Below are the code and all the weights of a small trained network. Each question names an input and a target symbol and asks about switching units off, where a switched-off unit gives its printed mean instead of its output.

import numpy as np


def w(rows, s, z=0):
    codes = np.array(rows[::2]) - 128.0
    scale = np.full(codes.shape[1], s)
    scale[-1] = z or s
    return codes * scale


def f(y):
    return y / 2 * (1 + np.tanh(0.7978845608 * (y + 0.044715 * y**3)))


def softmax(a):
    e = np.exp(a - a.max(-1, keepdims=True))
    return e / e.sum(-1, keepdims=True)


def log_softmax(a):
    a = a - a.max(-1, keepdims=True)
    return a - np.log(np.exp(a).sum(-1, keepdims=True))


def net(x, mask):
    ids = ['Ωαδεζμστψ'.index(c) for c in x.split()]
    T = len(ids)
    res = E[ids] + P[:T]
    u = 0
    for l in range(2):
        q, k, v = (res @ M[l].T for M in (Q, K, V))
        z = softmax(np.where(np.tri(T) > 0, q @ k.T / 4**0.5, -1e9)) @ v
        res = res + np.where(mask[u], z, O[l][:, -1]) @ O[l][:, :-1]
        u += 1
        y = f(res @ A[l][:, :-1].T + A[l][:, -1])
        res = res + np.where(mask[u : u + 8], y, B[l][:, -1]) @ B[l][:, :-1]
        u += 8
    return log_softmax(res[-1] @ U[:, :-1].T + U[:, -1])


Q, K, V, O, A, B = {}, {}, {}, {}, {}, {}
E = w([
[125,168,103,89],'Ω',
[151,168,82,128],'α',
[124,66,136,124],'δ',
[105,216,185,1],'ε',
[144,98,82,159],'ζ',
[134,113,141,87],'μ',
[139,210,50,195],'σ',
[38,158,170,85],'τ',
[99,237,229,198],'ψ',
],0.008)
P = w([
[130,112,88,78],'0',
[102,102,145,145],'1',
[179,183,168,146],'2',
[99,214,90,123],'3',
[63,103,141,157],'4',
[194,168,166,101],'5',
[68,248,83,143],'6',
[21,112,140,174],'7',
[214,146,162,75],'8',
],0.014)
Q[0] = w([
[190,214,254,27],'L0H1',
[37,204,119,165],'L0H1',
[90,158,48,182],'L0H1',
[83,92,11,240],'L0H1',
],0.0076)
K[0] = w([
[2,173,68,140],'L0H1',
[146,32,71,63],'L0H1',
[231,91,104,61],'L0H1',
[250,104,155,94],'L0H1',
],0.0083)
V[0] = w([
[255,128,205,137],'L0H1',
[171,38,116,61],'L0H1',
[139,96,26,25],'L0H1',
[44,108,121,143],'L0H1',
],0.0055)
O[0] = w([
[255,107,183,86,6],'L0H1',
[131,39,86,68,104],'L0H1',
[104,89,17,91,208],'L0H1',
[54,136,169,166,172],'L0H1',
],0.0055,0.0017)
A[0] = w([
[129,67,107,220,120],'L0N1',
[230,101,125,80,172],'L0N2',
[64,95,181,123,1],'L0N3',
[98,8,109,128,217],'L0N4',
[88,164,81,100,188],'L0N5',
[181,178,136,89,240],'L0N6',
[117,76,112,105,52],'L0N7',
[186,93,137,88,101],'L0N8',
],0.013,0.0025)
B[0] = w([
[218,207,60,250,139],'L0N1',
[210,239,134,2,156],'L0N2',
[118,185,233,38,159],'L0N3',
[153,30,234,182,233],'L0N4',
[87,147,55,104,255],'L0N5',
[190,167,131,193,236],'L0N6',
[182,84,183,94,133],'L0N7',
[147,181,148,23,124],'L0N8',
],0.0079,0.0043)
Q[1] = w([
[120,122,49,26],'L1H1',
[191,93,137,194],'L1H1',
[177,90,163,58],'L1H1',
[145,129,2,87],'L1H1',
],0.0088)
K[1] = w([
[227,76,112,1],'L1H1',
[152,197,100,234],'L1H1',
[216,178,186,121],'L1H1',
[219,91,18,45],'L1H1',
],0.0069)
V[1] = w([
[205,147,39,50],'L1H1',
[117,116,224,103],'L1H1',
[179,187,115,111],'L1H1',
[134,146,251,97],'L1H1',
],0.011)
O[1] = w([
[32,232,223,71,37],'L1H1',
[198,121,55,27,253],'L1H1',
[139,169,252,97,51],'L1H1',
[227,125,92,1,249],'L1H1',
],0.0063,0.0046)
A[1] = w([
[186,107,113,255,24],'L1N1',
[103,177,79,42,250],'L1N2',
[226,215,194,137,18],'L1N3',
[125,133,38,204,232],'L1N4',
[243,93,116,223,150],'L1N5',
[77,102,87,215,117],'L1N6',
[84,217,45,92,2],'L1N7',
[76,48,70,201,132],'L1N8',
],0.0084,0.0067)
B[1] = w([
[168,252,133,29,163],'L1N1',
[174,149,94,149,254],'L1N2',
[41,68,125,58,179],'L1N3',
[146,83,121,202,221],'L1N4',
[134,167,229,152,233],'L1N5',
[25,127,78,142,161],'L1N6',
[146,50,202,57,180],'L1N7',
[34,138,120,56,190],'L1N8',
],0.011,0.012)
U = w([
[102,76,72,117,116],'Ω',
[85,106,138,137,100],'α',
[149,157,234,125,24],'δ',
[135,186,85,68,140],'ε',
[118,188,161,151,131],'ζ',
[112,12,184,127,205],'μ',
[110,186,93,134,112],'σ',
[173,55,61,113,38],'τ',
[177,171,88,217,254],'ψ',
],0.011,0.0071)

Each question gives the input, a string of symbols that net reads in full, and the target symbol t.
The units are the heads (4 rows each of Q, K, V and O) and the neurons (one row each of A and B). Each row of codes is followed by its name. A weight is (code - 128) times the scale printed after its matrix; where a second scale follows, it is the last column's (O, A, B and U).
mask holds one flag per unit, layer by layer, with each layer's heads first. A switched-off unit (its flag False) gives its mean, the last column of its rows in O or B, instead of its output. The means were averaged over made-up inputs and are rounded, as every weight is.
A unit's drop is (log p(t) with every unit on - log p(t) with that unit switched off) / (log p(t) with every unit on - log p(t) with every unit switched off).
The circuit of an input: a set's keep is (log p(t) with only the set's units on - log p(t) with every unit switched off) / (log p(t) with every unit on - log p(t) with every unit switched off). Starting from the 12 units with the biggest drops (on a tie, the unit counted first), units are removed one at a time, each time the one whose removal leaves the highest keep (on an exact tie, the one counted first), for as long as the keep stays at least 0.8.
circuit, biggest first: the units of the circuit, biggest drop first
unit that matters most: the unit with the biggest drop
k most important neurons: the k neurons with the biggest drops, biggest first
input μ δ μ τ τ Ω, target ψ: unit that matters most : L0H1
input δ ε ψ, target δ: circuit, biggest first : [L1N5 L1H1 L0N5]
input δ ψ α, target δ: circuit, biggest first : [L1N5 L0H1 L1H1]
input ψ μ μ μ, target ψ: circuit, biggest first : [L1N3 L1N8]
input δ δ τ ε τ τ τ μ ζ, target ψ: circuit, biggest first : [L1N7 L1N8]
input τ μ τ μ μ ψ α, target Ω: 2 most important neurons : [L0N5 L1N7]
input ε α ζ δ ζ, target ζ: circuit, biggest first : [L1N1 L1N5 L0N1 L1H1]
input ψ τ δ α δ, target δ: circuit, biggest first : [L1N5 L0N1 L1N1 L0N4]
input μ τ δ, target ψ: 2 most important neurons : [L0N4 L1N7]
input σ μ μ δ τ α ψ Ω μ, target δ: 3 most important neurons : [L0N6 L0N5 L1N5]
input τ μ μ ε, target Ω: 2 most important neurons : [L0N5 L1N7]
input ψ μ δ Ω μ μ α, target ψ: circuit, biggest first : [L1N8 L1N3]
input τ ψ τ α, target Ω: 2 most important neurons : [L0N5 L0N2]
input τ τ Ω δ μ μ μ ε ζ, target ε: circuit, biggest first : [L0N2]
input α ψ ε μ δ δ δ, target ζ: circuit, biggest first : [L1H1 L0N5]
input α Ω μ ε σ τ μ, target ζ: 2 most important neurons : [L0N2 L1N3]
input σ μ μ δ Ω, target Ω: 2 most important neurons : [L1N5 L0N2]
input τ Ω ψ μ ψ, target ψ: circuit, biggest first : [L1N3 L1H1]
input δ μ τ ε μ μ α ψ σ, target δ: 2 most important neurons : [L0N6 L1N5]
input μ δ ψ τ μ μ Ω Ω, target Ω: circuit, biggest first : [L1N5]
input δ μ δ α σ, target σ: 3 most important neurons : [L1N1 L0N1 L1N6]
input ζ σ ψ δ σ, target σ: 4 most important neurons : [L1N1 L0N1 L1N8 L1N6]
input δ μ τ μ μ τ δ, target τ: 2 most important neurons : [L0N4 L1N7]
input α μ μ μ μ μ μ μ μ, target ε: 3 most important neurons : [L0N2 L1N5 L1N3]
input μ δ μ μ τ μ ψ, target ε: 4 most important neurons : [L0N5 L0N4 L0N2 L1N5]
input α μ μ δ, target ζ: 3 most important neurons : [L0N2 L1N3 L0N5]
input α μ ε σ, target ζ: circuit, biggest first : [L1H1]
